array([[  3.3,  -1.6, -53.9, -59.2,  28.4,   6.5, -49.8,   6.2,  -9.5,
          8.5],
       [-48.1,   4.6,  -1.3,   1.7,   9.0,  15.2,  19.2,  20.6, -30.3,
         -4.4]])
->
array([[ -1.6, -53.9, -59.2,  28.4,   6.5, -49.8,   6.2,  -9.5,   8.5,
          3.3],
       [  4.6,  -1.3,   1.7,   9.0,  15.2,  19.2,  20.6, -30.3,  -4.4,
        -48.1]])

array([[-47.1,  63.2, -50.5, -46.3,  63.2, -53.5, -53.9,  42.1,  56.1,
        -44.3, -44.9],
       [-35.6,  44.7, -37.2, -36.0,  41.1, -39.4, -40.1,  34.8,  34.4,
        -29.8, -35.5],
       [ 43.0, -57.9,  45.2,  47.6, -36.7,  49.7,  49.3, -57.5, -29.7,
         28.8,  44.4]])
->
array([[ 63.2, -50.5, -46.3,  63.2, -53.5, -53.9,  42.1,  56.1, -44.3,
        -44.9, -47.1],
       [ 44.7, -37.2, -36.0,  41.1, -39.4, -40.1,  34.8,  34.4, -29.8,
        -35.5, -35.6],
       [-57.9,  45.2,  47.6, -36.7,  49.7,  49.3, -57.5, -29.7,  28.8,
         44.4,  43.0]])

array([[ 52.1,  38.3,   4.3,  36.9, -26.5,  26.8, -52.7],
       [-38.6,  27.7,  20.2,  29.1, -19.2, -26.3, -19.4],
       [-26.4,   7.2,  20.6,  42.4,  39.1, -45.7,  45.2],
       [ 29.1,   5.5,   8.5, -51.9, -24.3,  51.8, -26.7],
       [-18.7, -59.2, -51.2,  10.8, -17.6, -42.6,  53.9],
       [ 20.4, -55.3,   6.1, -54.5,  46.1,  38.0,  26.3],
       [-60.8,  25.1, -50.7, -25.7,  60.3,   8.4, -15.2],
       [ 33.8, -55.8, -30.3,  24.6, -19.8,  21.7,  21.1],
       [ 42.9, -19.4,  20.9,  55.7,  57.6, -22.5, -38.8]])
->
array([[ 38.3,   4.3,  36.9, -26.5,  26.8, -52.7,  52.1],
       [ 27.7,  20.2,  29.1, -19.2, -26.3, -19.4, -38.6],
       [  7.2,  20.6,  42.4,  39.1, -45.7,  45.2, -26.4],
       [  5.5,   8.5, -51.9, -24.3,  51.8, -26.7,  29.1],
       [-59.2, -51.2,  10.8, -17.6, -42.6,  53.9, -18.7],
       [-55.3,   6.1, -54.5,  46.1,  38.0,  26.3,  20.4],
       [ 25.1, -50.7, -25.7,  60.3,   8.4, -15.2, -60.8],
       [-55.8, -30.3,  24.6, -19.8,  21.7,  21.1,  33.8],
       [-19.4,  20.9,  55.7,  57.6, -22.5, -38.8,  42.9]])

array([[ -8.8, -23.8,  53.4,  -9.5,  26.7, -44.4],
       [-27.7, -27.2,  38.7,  15.6,  11.2, -27.3],
       [-27.5, -17.8,  30.4,  19.9,   9.5, -23.5],
       [-26.4, -31.8,  40.4,  12.3,   8.1, -29.6],
       [ 14.1,  38.0, -46.4,  11.4, -27.7,  29.4],
       [ 13.1,   5.2,  10.6,   0.6,  -2.7,  -1.5],
       [-10.8, -18.9,  48.1, -10.4,  20.3, -29.8],
       [-12.7,   8.1,  -4.2, -21.0,   1.0, -15.4],
       [ 10.2,  43.2, -51.0,  22.4, -23.6,  30.3],
       [  6.2,  32.4, -45.4,  -1.4, -33.4,   9.8]])
->
array([[-23.8,  53.4,  -9.5,  26.7, -44.4,  -8.8],
       [-27.2,  38.7,  15.6,  11.2, -27.3, -27.7],
       [-17.8,  30.4,  19.9,   9.5, -23.5, -27.5],
       [-31.8,  40.4,  12.3,   8.1, -29.6, -26.4],
       [ 38.0, -46.4,  11.4, -27.7,  29.4,  14.1],
       [  5.2,  10.6,   0.6,  -2.7,  -1.5,  13.1],
       [-18.9,  48.1, -10.4,  20.3, -29.8, -10.8],
       [  8.1,  -4.2, -21.0,   1.0, -15.4, -12.7],
       [ 43.2, -51.0,  22.4, -23.6,  30.3,  10.2],
       [ 32.4, -45.4,  -1.4, -33.4,   9.8,   6.2]])

array([[-47.6, -29.1, -43.9, -43.9,  43.9],
       [ -5.1,  -6.9,  -1.7,   3.3,  -3.7],
       [-47.1, -32.3, -37.7, -35.3,  47.4],
       [-39.3, -24.4, -38.4, -36.3,  40.8],
       [-61.6, -37.6, -57.5, -55.8,  58.0]])
->
array([[-29.1, -43.9, -43.9,  43.9, -47.6],
       [ -6.9,  -1.7,   3.3,  -3.7,  -5.1],
       [-32.3, -37.7, -35.3,  47.4, -47.1],
       [-24.4, -38.4, -36.3,  40.8, -39.3],
       [-37.6, -57.5, -55.8,  58.0, -61.6]])

array([[-23.3,  18.4, -19.1,  20.0,  16.7, -26.9,  20.3,  20.9,  -6.3,
        -24.3],
       [ 39.6, -25.5,  40.1, -25.9, -25.8,  34.7, -28.9, -29.5,  34.1,
         29.0],
       [ -8.4,  10.7,  -9.6,  11.6,  11.6,  -5.8,  12.7,  12.9, -10.1,
         -4.8],
       [ -1.0,   5.2,  -1.4,   5.7,   5.5,  -0.3,   5.9,   5.3,  -1.5,
         -1.1],
       [  6.9,  -1.6,   5.3,  -2.1,  -0.5,   8.6,  -1.1,  -1.0,  -1.2,
          8.2],
       [ 47.3, -37.9,  54.4, -39.2, -41.5,  32.7, -43.1, -42.9,  55.3,
         26.1],
       [  6.6,  -4.8,  11.7,  -3.9,  -7.1,  -1.1,  -5.5,  -4.9,  19.7,
         -2.6],
       [-42.2,  33.6, -42.0,  35.4,  34.1, -38.4,  38.6,  38.9, -33.0,
        -33.5],
       [ 11.8,  -6.6,  13.5,  -7.3,  -7.7,   9.1,  -7.4,  -7.5,  11.4,
          6.9]])
->
array([[ 18.4, -19.1,  20.0,  16.7, -26.9,  20.3,  20.9,  -6.3, -24.3,
        -23.3],
       [-25.5,  40.1, -25.9, -25.8,  34.7, -28.9, -29.5,  34.1,  29.0,
         39.6],
       [ 10.7,  -9.6,  11.6,  11.6,  -5.8,  12.7,  12.9, -10.1,  -4.8,
         -8.4],
       [  5.2,  -1.4,   5.7,   5.5,  -0.3,   5.9,   5.3,  -1.5,  -1.1,
         -1.0],
       [ -1.6,   5.3,  -2.1,  -0.5,   8.6,  -1.1,  -1.0,  -1.2,   8.2,
          6.9],
       [-37.9,  54.4, -39.2, -41.5,  32.7, -43.1, -42.9,  55.3,  26.1,
         47.3],
       [ -4.8,  11.7,  -3.9,  -7.1,  -1.1,  -5.5,  -4.9,  19.7,  -2.6,
          6.6],
       [ 33.6, -42.0,  35.4,  34.1, -38.4,  38.6,  38.9, -33.0, -33.5,
        -42.2],
       [ -6.6,  13.5,  -7.3,  -7.7,   9.1,  -7.4,  -7.5,  11.4,   6.9,
         11.8]])
---
array([[ 70.5,   3.9],
       [ 19.9,  18.3],
       [-47.5,  -1.8],
       [-13.8,   1.0]])
->
array([[70.5,  3.9],
       [19.9, 18.3]])

array([[-28.1,  34.4,  24.6, -19.5, -24.9],
       [  8.3,   4.8, -11.3,   9.6,   4.9],
       [-11.8,  22.9,   7.3,  -5.8, -12.4],
       [  5.3,   2.8,  -4.0,   4.2,   2.1],
       [-45.0,  58.3,  31.2, -26.7, -40.5]])
->
array([[-28.1,  34.4],
       [  8.3,   4.8]])

array([[-50.4, -49.8, -55.6,  49.5,   6.9],
       [-50.9, -51.5, -57.8,  48.1,  12.0],
       [ 54.9,  53.9,  59.9, -53.7,  -6.0],
       [ 60.3,  59.6,  66.3, -58.0,  -9.8]])
->
array([[-50.4, -49.8],
       [-50.9, -51.5]])

array([[ 34.8, -66.2],
       [ 53.0, -46.7],
       [-60.5,  19.7],
       [ 56.9, -36.8],
       [ 35.2, -39.8]])
->
array([[ 34.8, -66.2],
       [ 53.0, -46.7]])

array([[-10.6, -40.0,  55.3],
       [ 51.9,  23.7, -60.2]])
->
array([[-10.6, -40.0],
       [ 51.9,  23.7]])

array([[-55.0, -49.1, -48.0, -47.0],
       [ 52.8,  49.5,  43.2,  43.0],
       [ 23.8,  18.7,  27.1,  24.1]])
->
array([[-55.0, -49.1],
       [ 52.8,  49.5]])
